[ 93  37  58  59 -25] = Gepob
[-26  61 -27 -16   1] = Deni
[  0   9  -4 -25  38] = Feguv
[ -1 -25  -8 -20  23] = Tigi
[ -7  -8 -20 -25  33] = fovud
[ 11  -4 -17   1 -16] = sed
then: [ -8 -20 -25] -> [33]
which: [-16   1] -> Deni
then: [93 37] -> [58]
which: [ -4 -17   1] -> sed
which: [ 61 -27 -16] -> Deni
then: [ 11  -4 -17] -> [1]

[-15  17  -1 -12  -3 -47  36  -3  17 -30 -17] -> Giri
[-23  -6  -3 -33  10  21 -11 -49 -24 -19  -1] -> nibo
[ 70 -12  -6 -15   4 -24  -3  36   1 -11 -10] -> nezum
[-10  72  15  51  21 -11  35 -14  61  -5 -17] -> meb
[-12  -2   0  -2   5 -70   5   5  10 -17 -21] -> belug
[ -5   6   2  -3  35   2 -72  10 -30  36 -33] -> vir
[-10  21  20  38   2 -11  -4  -8 -18 -18 -20] -> kadan
[ -4 -10  17   9  20 -22 -45   4 -25 -22  -9] -> dadis
[-43  19   1  -5  -9 -13  -9  19  -1 -15  60] -> delub
[ -2   2   2   9  -1  19 -14   0  -8  26 -33] -> zevi
[ -6 -17  -9  -3 -10   8   2   4 -15 -10  11] -> tizu
[  4  12   5   2  36   7 -21 -14 -24  38  -9] -> fuza
then: [ 17  -1 -12  -3 -47  36  -3] -> [17]
then: [ -6 -15   4] -> [-24]
which: [-3 36] -> nezum
which: [-10   8   2   4] -> tizu

[  3  31  -9   6  -8  15 -12  51  -4 -25  16  -1   8  42 -14  -9 -14  20
  21  44   6   4  -9 -13  -1  38  -9 -15  -6   3  17 -28  -3  35   8  18
 -12 -12 -33  -9   1   9  12 -27  -8] = soku
[ 54   1  11  18 -20  -5  -2 -14 -23 -26  30  10   1  43 -17  29  -4  -9
  22  30 -10  -5 -30  22  -8 -23  25 -19  -3 -27  -9  -7  -5   8  12   1
  79 -28  -3 -24 -11 -24  -7 -23  17] = rok
[ 54   1  11  18 -20  -5  -2 -14 -23 -26  30  10  27  43 -17  29  -4  -9
  22  30 -10  -5 -30  22  -8  -5  25 -19  -3 -27  -9  -7  -5   8  12  50
  79 -28  -3 -24 -11 -24  -7 -23  17] = lumi
[-20  -5  18  54  11  -2 -14   1 -29  -5  48  27  -6  46  -9  -6 -33 -31
  29  48  -1 -35  -7  10  -9  51   8  -1 -27  -8   0   9 -31  18   0  12
  27 -29  15  35 -18   9  23 -14 -16] = Fad
which: [ 54   1  11  18 -20  -5  -2 -14 -23 -26  30  10   1  43 -17  29  -4  -9
  22  30 -10  -5 -30  22  -8 -23  25 -19  -3 -27  -9  -7  -5   8  12   1
  79 -28  -3 -24 -11 -24  -7 -23  17] -> rok
which: [ 29  48  -1 -35  -7  10  -9] -> Fad
then: [-12 -12 -33  -9] -> [1]

[ -3  21   3  11 -28  -4  35   3 -35  15  -6 -34 -18 -22]  kala
[ 17  -1  22 -39  36 -17 -27   3  17 -41 -64  17  -1  31]  Rog
[ 21  -3  25 -37  38 -17 -24   6  18 -39 -65  17   1  30]  Bol
[  3 -41  12   7 -21  -6  37   9 -33   9 -19 -31 -18 -12]  vebe
[ 19   2  23 -41  40 -18 -30   4  21 -43 -66  20   1  34]  tagav
[26 37 27 21 33 29 20 27 32 22 26 35 27 37]  sevav
[ 22 -43  30  -3   2 -12  33  17 -18  -2 -47 -21 -10   2]  gulo
[-50 -36 -58  23 -79 -10  10 -33 -55  26  51 -56 -28 -75]  ziro
[ 13 -38  19  -1  -6 -10  28  10 -21   0 -33 -22 -12  -5]  gurim
[  6 -35  27  -3   0 -11  30  14 -18  -3 -44 -20 -10   1]  gipag
[ 25   2  30 -54  54 -25 -42   5  30 -58 -90  27   4  43]  Fas
then: [  3 -35] -> [15]
which: [21 -3] -> Bol
then: [ 14 -18  -3] -> [-44]
then: [-39  36 -17 -27   3  17 -41 -64  17  -1] -> [31]
then: [-43  30  -3] -> [2]

[ 72  66 -46  22 -21  60  44 -22  66  67  56  54 -23 -85 -19  60  62] -> femut
[-55 -38  45  78  53 -47 -42  54 -59 -44 -56 -39  60  50  48 -48 -55] -> Bal
[ 55  36 -33 -16 -46  35  34 -46  42  52  45  41 -45 -54 -35  50  52] -> nif
[-55 -39  51  29  64 -55 -40  58 -56 -44 -61 -45  63  33  56 -53 -53] -> boso
[-57 -48  61  24  64 -60 -37  58 -59 -60 -57 -55  69  47  55 -61 -58] -> rodok
[-47 -31  45  53  78 -48 -43  70 -48 -40 -63 -30  78  14  68 -44 -56] -> Gazas
[-71 -73  35 -58  -9 -71 -51  -4 -73 -69 -54 -65   0  88  -7 -64 -62] -> rimi
[ 60  44 -23  66 -79  46  39 -71  52  44  59  42 -68 -17 -63  53  57] -> lep
which: [-57 -48  61] -> rodok
which: [ 60  44 -22  66] -> femut
then: [45 53 78] -> [-48]
which: [ 52  45  41 -45 -54 -35] -> nif

